Here is a tiny trained network, its code and every weight. The questions are about switching its units off for an input and a target symbol, where a switched-off unit gives its printed mean instead of its output.

import numpy as np


def w(rows, s, z=0):
    codes = np.array(rows[::2]) - 128.0
    scale = np.full(codes.shape[1], s)
    scale[-1] = z or s
    return codes * scale


def f(y):
    return y / 2 * (1 + np.tanh(0.7978845608 * (y + 0.044715 * y**3)))


def softmax(a):
    e = np.exp(a - a.max(-1, keepdims=True))
    return e / e.sum(-1, keepdims=True)


def log_softmax(a):
    a = a - a.max(-1, keepdims=True)
    return a - np.log(np.exp(a).sum(-1, keepdims=True))


def net(x, mask):
    ids = ['ΓΠΦαεθλμξτω'.index(c) for c in x.split()]
    T = len(ids)
    res = E[ids] + P[:T]
    r = res
    for j in range(3):
        rows = slice(4 * j, 4 * j + 4)
        q, k, v = (r @ M[0][rows].T for M in (Q, K, V))
        z = softmax(np.where(np.tri(T) > 0, q @ k.T / 4**0.5, -1e9)) @ v
        o = O[0][rows]
        res = res + np.where(mask[j], z, o[:, -1]) @ o[:, :-1]
    y = f(res @ A[0][:, :-1].T + A[0][:, -1])
    res = res + np.where(mask[3:15], y, B[0][:, -1]) @ B[0][:, :-1]
    return log_softmax(res[-1] @ U[:, :-1].T + U[:, -1])


Q, K, V, O, A, B = {}, {}, {}, {}, {}, {}
E = w([
[184,79,120,125,126,197,147,219,140,191],'Γ',
[99,106,174,146,167,171,94,164,134,103],'Π',
[137,16,119,194,126,212,106,105,152,85],'Φ',
[86,127,136,221,114,165,205,72,152,167],'α',
[97,57,199,62,126,122,177,97,191,67],'ε',
[167,53,168,151,160,105,110,116,90,155],'θ',
[178,164,138,160,156,143,192,117,136,36],'λ',
[101,37,132,195,6,107,85,199,139,137],'μ',
[144,151,174,113,124,217,105,43,158,169],'ξ',
[152,148,158,172,33,167,71,75,106,40],'τ',
[146,112,51,99,136,109,72,95,152,127],'ω',
],0.017)
P = w([
[136,171,146,189,154,109,80,146,245,120],'0',
[125,138,147,151,180,143,113,118,164,122],'1',
[140,130,137,134,174,142,128,110,146,122],'2',
[147,125,130,127,176,147,131,109,138,133],'3',
[154,117,126,132,173,143,133,107,123,131],'4',
[155,122,122,124,170,149,134,108,123,134],'5',
[155,113,117,120,169,153,140,91,104,132],'6',
[154,111,120,109,164,160,144,94,101,125],'7',
[151,112,113,119,171,163,139,92,84,125],'8',
[156,112,107,118,152,182,139,84,77,128],'9',
[156,107,108,111,151,170,151,72,80,122],'10',
[161,109,94,111,144,182,144,89,83,124],'11',
[173,105,96,110,137,174,151,70,81,123],'12',
[174,109,97,110,136,168,148,68,76,121],'13',
],0.012)
Q[0] = w([
[148,38,124,199,107,137,125,147,161,102],'h1',
[95,198,137,70,91,69,145,172,19,175],'h1',
[194,79,119,173,157,148,58,77,211,98],'h1',
[88,171,71,112,85,33,121,115,41,134],'h1',
[85,83,130,141,131,93,112,100,102,176],'h2',
[186,172,169,95,85,144,66,141,90,161],'h2',
[132,36,100,185,125,233,115,72,222,121],'h2',
[172,8,86,163,162,199,57,70,179,56],'h2',
[105,104,113,135,111,139,90,129,149,183],'h3',
[103,131,105,172,194,192,121,123,162,103],'h3',
[80,139,52,113,159,142,87,116,197,112],'h3',
[128,112,23,103,143,63,144,120,129,202],'h3',
],0.011)
K[0] = w([
[159,96,163,177,95,65,120,179,198,144],'h1',
[100,70,158,78,121,167,153,126,7,118],'h1',
[157,159,119,140,148,62,92,119,227,132],'h1',
[13,134,62,94,95,101,127,119,66,89],'h1',
[114,126,162,149,138,138,88,145,120,118],'h2',
[89,81,55,153,179,122,159,150,106,154],'h2',
[215,119,161,178,157,81,94,171,218,104],'h2',
[174,151,119,204,139,67,96,129,242,155],'h2',
[81,114,122,164,114,193,101,148,139,148],'h3',
[129,166,61,96,132,183,156,104,94,118],'h3',
[116,152,137,102,61,195,184,107,86,106],'h3',
[125,70,159,133,127,164,124,142,96,122],'h3',
],0.013)
V[0] = w([
[156,194,167,125,88,49,160,75,145,86],'h1',
[139,111,177,97,84,255,120,43,169,199],'h1',
[94,167,151,76,172,127,181,200,169,155],'h1',
[78,65,198,179,85,162,198,156,138,88],'h1',
[135,56,131,91,135,72,131,73,125,162],'h2',
[173,125,75,95,50,118,162,158,199,122],'h2',
[41,155,139,144,90,78,104,110,155,199],'h2',
[34,142,86,70,180,136,67,144,188,68],'h2',
[144,117,95,107,111,101,92,166,191,115],'h3',
[117,207,91,91,118,144,117,115,129,147],'h3',
[164,142,129,125,111,213,91,175,121,106],'h3',
[199,78,201,111,71,93,160,144,80,158],'h3',
],0.0088)
O[0] = w([
[116,45,193,83,149,168,153,201,98,155,101],'h1',
[28,179,75,141,174,112,68,166,41,113,205],'h1',
[156,107,215,150,100,84,121,126,100,51,91],'h1',
[169,141,121,42,215,75,72,125,131,148,139],'h1',
[71,58,129,193,188,107,75,35,134,152,77],'h2',
[127,155,174,110,45,146,111,65,67,222,162],'h2',
[107,183,192,186,170,151,138,147,153,165,164],'h2',
[157,160,110,165,162,56,219,135,78,174,254],'h2',
[66,169,89,82,194,141,102,121,139,114,147],'h3',
[192,158,101,97,110,99,108,150,148,198,74],'h3',
[148,158,137,159,153,206,54,181,158,87,174],'h3',
[122,157,129,101,112,212,137,114,1,111,51],'h3',
],0.0075,0.0063)
A[0] = w([
[57,222,185,105,138,91,141,98,208,93,90],'n1',
[123,39,126,132,165,172,166,235,101,203,84],'n2',
[114,74,111,102,170,119,157,25,26,112,58],'n3',
[59,181,57,118,184,91,98,112,79,120,75],'n4',
[91,109,114,169,87,114,192,99,120,180,2],'n5',
[130,97,95,63,61,89,72,135,84,99,139],'n6',
[111,130,157,132,110,48,142,230,143,211,120],'n7',
[166,198,150,107,185,196,184,47,111,103,83],'n8',
[123,142,171,71,133,90,200,124,117,87,103],'n9',
[55,129,157,151,153,60,91,86,158,147,100],'n10',
[185,134,136,21,164,114,2,177,100,52,56],'n11',
[149,124,186,196,76,166,102,144,165,87,149],'n12',
],0.0076,0.0088)
B[0] = w([
[196,175,153,106,1,117,159,175,170,127,171],'n1',
[37,164,130,122,165,111,108,70,181,93,232],'n2',
[123,154,71,113,86,200,133,159,149,109,196],'n3',
[134,55,169,90,71,77,126,150,161,155,253],'n4',
[151,104,113,45,159,113,62,147,129,111,190],'n5',
[112,111,154,127,207,114,119,145,146,126,158],'n6',
[67,148,119,101,159,100,184,213,78,186,175],'n7',
[126,70,151,156,140,52,89,215,173,150,231],'n8',
[105,129,123,98,138,153,94,120,59,180,137],'n9',
[108,32,126,113,91,93,99,6,94,135,171],'n10',
[14,184,93,81,96,74,182,27,175,132,229],'n11',
[40,186,184,105,166,110,140,135,106,134,219],'n12',
],0.0076,0.0037)
U = w([
[194,166,200,111,144,147,39,136,135,239,69],'Γ',
[140,131,34,88,147,61,112,82,145,175,103],'Π',
[98,159,127,193,108,124,255,65,108,223,90],'Φ',
[79,172,200,121,205,50,129,106,181,145,249],'α',
[162,248,121,124,64,161,103,62,48,82,168],'ε',
[144,139,146,106,224,101,130,59,26,163,254],'θ',
[122,91,182,18,80,128,207,141,141,109,61],'λ',
[63,107,136,145,64,100,73,251,76,144,72],'μ',
[126,89,151,185,182,163,100,79,199,67,64],'ξ',
[122,216,74,86,197,224,170,148,83,173,142],'τ',
[204,198,121,143,198,66,192,184,120,67,66],'ω',
],0.0056,0.0063)

Each question gives the input, a string of symbols that net reads in full, and the target symbol t.
The units are the heads (4 rows each of Q, K, V and O) and the neurons (one row each of A and B). Each row of codes is followed by its name. A weight is (code - 128) times the scale printed after its matrix; where a second scale follows, it is the last column's (O, A, B and U).
mask holds one flag per unit, heads first, then neurons. A switched-off unit (its flag False) gives its mean, the last column of its rows in O or B, instead of its output. The means were averaged over made-up inputs and are rounded, as every weight is.
A unit's drop is (log p(t) with every unit on - log p(t) with that unit switched off) / (log p(t) with every unit on - log p(t) with every unit switched off).
The circuit of an input: a set's keep is (log p(t) with only the set's units on - log p(t) with every unit switched off) / (log p(t) with every unit on - log p(t) with every unit switched off). Starting from the 12 units with the biggest drops (on a tie, the unit counted first), units are removed one at a time, each time the one whose removal leaves the highest keep (on an exact tie, the one counted first), for as long as the keep stays at least 0.8.
circuit, biggest first: the units of the circuit, biggest drop first
unit that matters most: the unit with the biggest drop
k most important neurons: the k neurons with the biggest drops, biggest first
which heads matter: for each layer, one digit per head in row order, 1 if its drop is at least 0.15 and else 0, layers parted by /
drop when u is switched off: that unit's drop, to one decimal
input λ μ Γ θ θ ω Γ Π Φ τ Φ θ ξ, target λ: which heads matter -> 110
input Γ θ ω α ε Π α Φ, target ε: circuit, biggest first -> (h1, h2)
input Φ Γ θ θ θ μ θ ω λ, target Π: circuit, biggest first -> (h1, h2, n4)
input Γ ε λ λ Φ ξ Γ α Γ ξ ω τ θ, target ε: which heads matter -> 110
input ξ λ ω ω ω ω θ τ Φ, target μ: which heads matter -> 100
input θ Φ μ θ μ ω ω Φ Γ, target ξ: which heads matter -> 010
input Γ θ ω α Π μ μ ε α μ Γ Π, target ε: circuit, biggest first -> (h2, h1)
input ω Γ θ ω ω Γ ω ω Γ Φ, target Φ: circuit, biggest first -> (h1)
input Π ω Γ τ θ ω Γ Φ Φ λ ε Φ Φ Φ, target ω: circuit, biggest first -> (h2, h1)
input α Γ Γ ω α τ ω θ θ Φ, target α: circuit, biggest first -> (h2, h1, n11)
input τ Π Π Π, target τ: which heads matter -> 110
input Γ α ω Π ε μ Γ ω, target ε: which heads matter -> 111
input τ ξ τ, target τ: circuit, biggest first -> (h1, h2)
input ξ λ θ Φ θ ε, target μ: circuit, biggest first -> (h1, n4)
input λ ω ξ Γ ξ ω α Φ, target λ: circuit, biggest first -> (h1)
input Φ λ θ Π Γ θ ξ Γ ω ω ω ω ω ξ, target Π: circuit, biggest first -> (h1, h2, n8)
input θ α ω, target ξ: circuit, biggest first -> (h2, h1)
input Φ τ Φ θ ε θ, target Π: 3 most important neurons -> (n4, n3, n11)
input ω Φ Γ μ Π Γ θ λ ξ Φ μ λ Π τ, target Φ: circuit, biggest first -> (h1, h2)
input Γ ξ ε Π τ θ τ τ Φ ε, target ε: which heads matter -> 100
input ξ Π λ, target μ: which heads matter -> 100
input Π Φ τ Φ α θ ω, target ω: which heads matter -> 010
input α μ Γ, target α: unit that matters most -> n2
input ω τ ω μ Γ θ Φ Γ ω ω λ Φ Φ θ, target Φ: which heads matter -> 100
input Φ μ Π λ τ α Φ, target Π: 2 most important neurons -> (n4, n12)
input θ Φ λ Γ ε α Φ ω μ, target ξ: drop when n10 is switched off -> 0.0
